Below are the code and all the weights of a small trained network. Each question names an input and a class and asks about switching units off, where a switched-off unit gives its printed mean instead of its output.

import numpy as np


def w(rows, s, z=0):
    codes = np.array(rows[::2]) - 128.0
    scale = np.full(codes.shape[1], s)
    scale[-1] = z or s
    return codes * scale


def norm(h):
    return h / np.sqrt((h * h).mean(-1, keepdims=True) + 1e-5)


def f(y):
    return y / 2 * (1 + np.tanh(0.7978845608 * (y + 0.044715 * y**3)))


def log_softmax(a):
    a = a - a.max(-1, keepdims=True)
    return a - np.log(np.exp(a).sum(-1, keepdims=True))


def net(x, mask):
    res = np.array(x, float).reshape(1, 5) / 4 @ E
    u = 0
    for l in range(3):
        y = f(norm(res) @ A[l][:, :-1].T + A[l][:, -1])
        res = res + np.where(mask[u : u + 5], y, B[l][:, -1]) @ B[l][:, :-1]
        u += 5
    return log_softmax(norm(res)[-1] @ U[:, :-1].T + U[:, -1])


A, B = {}, {}
E = w([
[99,120,206,133,46,29,221,228,135,126,128],'x0',
[93,222,201,235,124,141,14,165,86,128,122],'x1',
[123,109,194,5,211,250,134,92,156,236,134],'x2',
[133,45,155,172,77,198,47,217,153,186,101],'x3',
[67,106,75,251,254,110,196,96,188,138,99],'x4',
],0.0057)
A[0] = w([
[147,107,74,190,210,164,93,117,183,134,98,40],'L0N1',
[112,87,92,217,109,80,139,195,212,130,93,3],'L0N2',
[99,167,124,134,227,156,152,130,169,176,117,123],'L0N3',
[86,102,114,188,191,182,219,131,254,164,91,106],'L0N4',
[126,142,100,108,135,121,203,92,120,113,109,92],'L0N5',
],0.0072,0.0056)
B[0] = w([
[157,99,87,145,28,161,185,75,70,166,50,170],'L0N1',
[65,185,212,254,230,138,91,118,80,41,134,179],'L0N2',
[84,132,103,159,155,105,129,122,68,173,132,205],'L0N3',
[112,80,63,99,55,73,123,55,113,56,201,253],'L0N4',
[195,125,61,151,88,100,91,118,91,148,151,172],'L0N5',
],0.009,0.0057)
A[1] = w([
[189,3,38,158,122,174,116,167,172,64,76,83],'L1N1',
[210,159,136,105,122,234,181,120,90,168,47,29],'L1N2',
[122,109,186,88,132,169,140,155,153,161,148,7],'L1N3',
[48,181,127,176,136,129,65,79,78,91,135,57],'L1N4',
[83,80,150,206,48,62,145,198,99,118,61,245],'L1N5',
],0.0059,0.0017)
B[1] = w([
[158,160,130,121,168,86,254,118,52,70,151,180],'L1N1',
[156,142,169,168,142,76,79,177,144,91,71,148],'L1N2',
[71,50,125,137,166,95,130,155,182,158,133,139],'L1N3',
[139,162,206,184,128,213,105,103,133,102,114,205],'L1N4',
[108,110,103,123,174,180,142,59,99,133,147,253],'L1N5',
],0.01,0.0053)
A[2] = w([
[161,161,170,61,102,131,111,162,197,216,81,68],'L2N1',
[197,144,2,109,93,57,175,105,131,165,125,194],'L2N2',
[179,193,145,180,103,235,132,140,118,118,82,238],'L2N3',
[104,143,158,26,134,178,116,162,133,154,174,4],'L2N4',
[93,226,134,180,130,141,68,111,98,161,117,115],'L2N5',
],0.0068,0.0027)
B[2] = w([
[199,50,141,193,31,179,121,214,220,78,28,160],'L2N1',
[86,87,98,77,111,183,156,112,29,233,146,254],'L2N2',
[111,113,74,119,248,64,199,112,96,108,98,195],'L2N3',
[146,144,93,106,137,2,105,209,155,159,128,151],'L2N4',
[76,223,188,151,159,88,141,77,181,46,213,190],'L2N5',
],0.0078,0.0069)
U = w([
[214,96,175,90,76,99,93,254,227,167,51,6],'0',
[144,30,36,82,47,137,188,51,47,226,145,226],'1',
[106,212,184,225,209,103,131,87,100,63,157,146],'2',
],0.0082,0.0021)

Each question gives the input, the list of numbers given to net, and the class t.
The units are the neurons (one row each of A and B). Each row of codes is followed by its name. A weight is (code - 128) times the scale printed after its matrix; where a second scale follows, it is the last column's (A, B and U).
mask holds one flag per neuron, layer by layer. A switched-off neuron (its flag False) gives its mean, the last column of its row in B, instead of its output. The means were averaged over made-up inputs and are rounded, as every weight is.
A unit's drop is (log p(t) with every unit on - log p(t) with that unit switched off) / (log p(t) with every unit on - log p(t) with every unit switched off).
The circuit of an input: a set's keep is (log p(t) with only the set's units on - log p(t) with every unit switched off) / (log p(t) with every unit on - log p(t) with every unit switched off). Starting from the 12 units with the biggest drops (on a tie, the unit counted first), units are removed one at a time, each time the one whose removal leaves the highest keep (on an exact tie, the one counted first), for as long as the keep stays at least 0.8.
units of the circuit, in order: the units of the circuit, biggest drop first
most important unit: the unit with the biggest drop
top k neurons: the k neurons with the biggest drops, biggest first
top k neurons in layer l: the k neurons of layer l with the biggest drops, biggest first
drop when u is switched off: that unit's drop, to one decimal
input [2,0,3,-2,-3], class 0: most important unit => L0N4
input [-6,-5,1,1,-5], class 0: units of the circuit, in order => L0N4, L1N2, L1N5
input [-2,-7,-5,7,8], class 2: top 2 neurons => L0N2, L1N4
input [8,-8,-1,6,6], class 2: top 3 neurons => L0N2, L2N2, L0N1
input [-8,-1,-8,-5,3], class 1: units of the circuit, in order => L0N2, L2N2
input [-1,2,5,-1,-1], class 2: top 2 neurons => L0N3, L2N5
input [-2,-8,6,-6,-7], class 0: top 2 neurons in layer 2 => L2N1, L2N4
input [-1,-5,-2,6,0], class 2: top 2 neurons => L0N2, L2N2
input [-2,3,3,-5,7], class 1: top 3 neurons => L0N4, L0N1, L0N2
input [3,-6,-4,5,1], class 2: drop when L0N2 is switched off => 0.9
input [0,3,5,2,1], class 2: drop when L0N3 is switched off => 2.2
input [8,0,4,-8,8], class 1: drop when L1N3 is switched off => 0.0
